Below are the code and all the weights of a small trained network. Each question names an input and a class and asks about switching units off, where a switched-off unit gives its printed mean instead of its output.

import numpy as np


def w(rows, s, z=0):
    codes = np.array(rows[::2]) - 128.0
    scale = np.full(codes.shape[1], s)
    scale[-1] = z or s
    return codes * scale


def f(y):
    return np.maximum(y, 0)


def log_softmax(a):
    a = a - a.max(-1, keepdims=True)
    return a - np.log(np.exp(a).sum(-1, keepdims=True))


def net(x, mask):
    res = np.array(x, float).reshape(1, 4) / 4 @ E
    y = f(res @ A[0][:, :-1].T + A[0][:, -1])
    res = res + np.where(mask, y, B[0][:, -1]) @ B[0][:, :-1]
    return log_softmax(res[-1] @ U[:, :-1].T + U[:, -1])


A, B = {}, {}
E = w([
[142,184,79,134,72,232,148,107],'x0',
[141,122,249,152,107,176,201,138],'x1',
[215,161,178,126,18,52,149,175],'x2',
[159,191,136,120,195,141,162,64],'x3',
],0.012)
A[0] = w([
[172,149,55,125,102,136,33,163,234],'N1',
[171,134,38,153,184,174,86,127,67],'N2',
[164,104,131,139,31,108,145,123,178],'N3',
[64,87,143,119,59,186,128,145,253],'N4',
[159,92,79,100,133,125,128,166,42],'N5',
[189,158,158,159,134,183,191,84,241],'N6',
[100,79,226,128,162,200,203,128,136],'N7',
[173,158,126,141,100,101,152,142,231],'N8',
[43,197,67,92,185,184,99,21,228],'N9',
[127,63,104,177,160,105,151,89,97],'N10',
[236,156,130,133,142,106,167,121,254],'N11',
[112,81,117,88,208,89,124,84,215],'N12',
[147,185,129,118,127,67,2,145,132],'N13',
[104,92,107,112,185,170,122,113,86],'N14',
[80,110,174,145,172,69,128,135,210],'N15',
],0.011,0.0031)
B[0] = w([
[64,193,149,139,130,83,155,87,198],'N1',
[91,189,74,89,96,128,91,111,192],'N2',
[111,148,94,179,98,138,107,34,195],'N3',
[33,171,83,136,103,25,123,142,186],'N4',
[125,162,158,168,142,109,148,128,148],'N5',
[162,103,200,188,51,161,208,85,192],'N6',
[137,136,178,199,254,85,125,189,199],'N7',
[60,106,159,142,131,90,216,56,178],'N8',
[56,218,111,144,72,151,175,30,252],'N9',
[192,136,101,100,84,115,116,174,154],'N10',
[125,155,155,226,172,80,139,77,181],'N11',
[172,184,131,47,78,137,27,159,192],'N12',
[146,121,205,152,145,128,167,136,183],'N13',
[114,187,142,110,105,156,119,143,181],'N14',
[149,102,110,116,142,99,75,229,179],'N15',
],0.0084,0.019)
U = w([
[120,65,124,120,80,131,140,117,4],'0',
[121,172,163,119,207,94,97,165,136],'1',
[99,192,53,79,58,164,113,65,154],'2',
[193,103,227,170,98,182,239,68,204],'3',
[255,79,121,25,108,156,74,185,91],'4',
],0.0099,0.0032)

Each question gives the input, the list of numbers given to net, and the class t.
The units are the neurons (one row each of A and B). Each row of codes is followed by its name. A weight is (code - 128) times the scale printed after its matrix; where a second scale follows, it is the last column's (A, B and U).
mask holds one flag per neuron, in row order. A switched-off neuron (its flag False) gives its mean, the last column of its row in B, instead of its output. The means were averaged over made-up inputs and are rounded, as every weight is.
A unit's drop is (log p(t) with every unit on - log p(t) with that unit switched off) / (log p(t) with every unit on - log p(t) with every unit switched off).
The circuit of an input: a set's keep is (log p(t) with only the set's units on - log p(t) with every unit switched off) / (log p(t) with every unit on - log p(t) with every unit switched off). Starting from the 12 units with the biggest drops (on a tie, the unit counted first), units are removed one at a time, each time the one whose removal leaves the highest keep (on an exact tie, the one counted first), for as long as the keep stays at least 0.8.
units of the circuit, in order: the units of the circuit, biggest drop first
top k neurons: the k neurons with the biggest drops, biggest first
drop when u is switched off: that unit's drop, to one decimal
input [-4,-1,8,-8], class 3: units of the circuit, in order => N13
input [6,4,-6,4], class 3: top 2 neurons => N6, N7
input [-3,2,0,-8], class 0: units of the circuit, in order => N7, N9
input [0,-2,3,-3], class 3: units of the circuit, in order => N2, N12
input [2,6,-3,-6], class 1: units of the circuit, in order => N7, N4
input [-5,7,-4,5], class 1: top 2 neurons => N7, N15
input [-5,-4,3,-1], class 1: top 2 neurons => N6, N9
input [8,-1,3,1], class 3: top 2 neurons => N6, N12
input [-5,5,1,2], class 1: drop when N7 is switched off => 0.6
input [-6,1,-4,-7], class 4: drop when N9 is switched off => 0.2
input [-1,-1,6,3], class 3: drop when N7 is switched off => 0.0
